<50>: [125 158 120 140 112 102  81 177 111 120 174  57 157 157 126  90 159 127
 100 115 130 151 119 156 157 118]
<36>: [121 163 119 146 111  95  87 180 119 119 180  57 157 158 121  86 157 132
 100 114 129 160 118 151 170 116]
<24>: [120 160 117 147 117  97  87 181 120 124 180  53 158 164 122  82 159 136
  97 119 132 158 125 154 163 116]
<101>: [123 158 120 142 111 103  81 176 108 121 175  54 157 162 125  87 159 128
  98 116 130 153 120 159 154 118]
q: [120 160 118 148 117  98  87 181 120 123 180  53 158 164 122  83 160 136
  98 119 132 158 125 154 163 116]	<24>
has: [158 157]	no
has: [127 100]	yes

<77>: [144 111 158 126 144]
<85>: [170  89 154 139 166]
<119>: [185  87 223 107 192]
<129>: [113 140 102 193 117]
<17>: [114 144  96 144 120]
<38>: [180  85 166 120 178]
q: [115 146  97 145 119]	<17>
has: [178 120 166]	no
q: [180  85 166 119 178]	<38>
has: [111 144]	no

<98>: [112 151  87  47 128 124 138 139 157 146]
<157>: [139  96  48 103 126  67 139 121  77  55]
<93>: [119 148  98  45 127 128 141 140 154 139]
<106>: [112 154  97  44 123 123 141 135 149 138]
<100>: [149 115 114  72 167 111 120 132  97 137]
<95>: [112 152  93  39 131 123 137 135 145 146]
<3>: [112 150  97  33 131 127 141 136 146 146]
has: [127  45  98]	no
has: [137 135 145 146]	yes
has: [154 139]	yes
q: [120 146  99  45 127 128 140 141 153 138]	<93>

<75>: [ 89 112  36  71 127]
<172>: [142  47 100  94 217]
<20>: [144 145 116 141  78]
<122>: [105 154 201 139  60]
<151>: [142  96  42 113 157]
<25>: [139  93  64  80 127]
<45>: [ 78 183 159 166 119]
<78>: [127 119  80  66 175]
q: [140  96  44 114 158]	<151>
has: [ 60 139 201 154 105]	no
q: [ 78 183 158 166 119]	<45>
q: [128 119  80  65 175]	<78>
q: [103 153 202 139  60]	<122>
has: [ 42 113]	yes

<205>: [135 161  85 148 163  97 170 161  99 111 128 109 135 154 102 164]
<69>: [141 158  90  88 160 117  81 118 157  88 107 126 111 160  93 114]
<51>: [179  98 157 124  94 140 114  97 120 168 118 115 106 105 170 106]
<54>: [ 95 136 146  85 122 159  78 100 167  89 144 159 131 135  94  95]
<47>: [172 137 127 101 127 112  99 105 156 144 102 101 103 146 137 105]
<200>: [ 55 153 106 107 153 142 110 140 155  79 141 160 144 155  87 131]
<79>: [149 158  95  96 156 114  88 111 164 108  96 112 102 160 103 104]
<66>: [103  92 189 134  82 170 131 115 126 129 155 162 146  91 139 112]
<214>: [184 116 138 107 113 127 105 102 139 142 117 117 108 130 138 105]
<109>: [154 147  91 102 149 104 105 118 151 119  99 109 103 152 111 122]
<12>: [133 125 115 188 133 107 216 149  73 159 132 111 134 121 148 175]
<21>: [126 167  61 120 181  97 127 157 138  90 114 111 133 164  86 149]
has: [ 86 164 133]	no
has: [170  97 163]	no
has: [127 137 172]	no
q: [179  98 158 122  94 139 112  96 119 168 118 115 107 105 170 105]	<51>
q: [154 148  90 101 148 104 105 118 152 120  98 110 103 152 111 122]	<109>

<39>: [121  29 128  36 110 106 114 191 103 182 136]
<166>: [129 133 126 135 128 131  81 198 208 125  84]
<143>: [125 114 129 118 124 124 127 138 120 136 132]
<173>: [127 141 131 137 139 134 117 130 150 120 115]
<8>: [130  93 120 101 109 117 136 134  90 152 148]
<2>: [131 124 125 129 126 126 135 122 118 131 135]
<124>: [128 122 129 122 132 127 123 136 131 131 125]
<148>: [133 149 124 150 122 133 143 106 113 121 136]
<22>: [129 133 126 135 128 129 133 120 127 125 130]
has: [122 133]	yes
has: [126 129]	no
has: [126 126]	yes
has: [131 128]	no
has: [134 143 106]	no
has: [127 140]	no
q: [132 150 124 151 122 133 143 107 113 121 136]	<148>

<118>: [118 123  58 192  40  93 193  87 162  49 149 123 187 142  58 177 104  85
 173 149  97 148 176  42 130 191 128 158  84]
<105>: [173 166 203  61 207  97  54  99 134 210  91  97  62 169 201 140  93  98
 138  96  95  95 152 147  79  76  75 159 133]
<64>: [118 123  58 192  40  93 193  87 162  49 149 123 187 142  58 177 104  85
 173 149  97 148 176  42 130 164 138 167  49]
<15>: [186 163 167 100 170  87  94  89 127 168  90  82  97 194 170 154  91  75
 146 107  68  94 186 108  82 104  86 168 104]
has: [168 104]	yes
q: [118 120  56 191  44  92 194  88 163  49 149 123 187 143  56 176 103  87
 173 150  99 149 174  43 130 164 136 170  48]	<64>
has: [75 76]	no

<10>: [152  89 179 115 183 107 146 209 201]
<27>: [118 136  81 190  82 152 187 104  97]
<88>: [141  96 165 142 170 111 174 194 187]
has: [111 174 194]	yes
has: [141  96 165]	yes
q: [116 135  84 190  82 151 188 104  96]	<27>
q: [141  97 165 142 170 111 174 194 187]	<88>

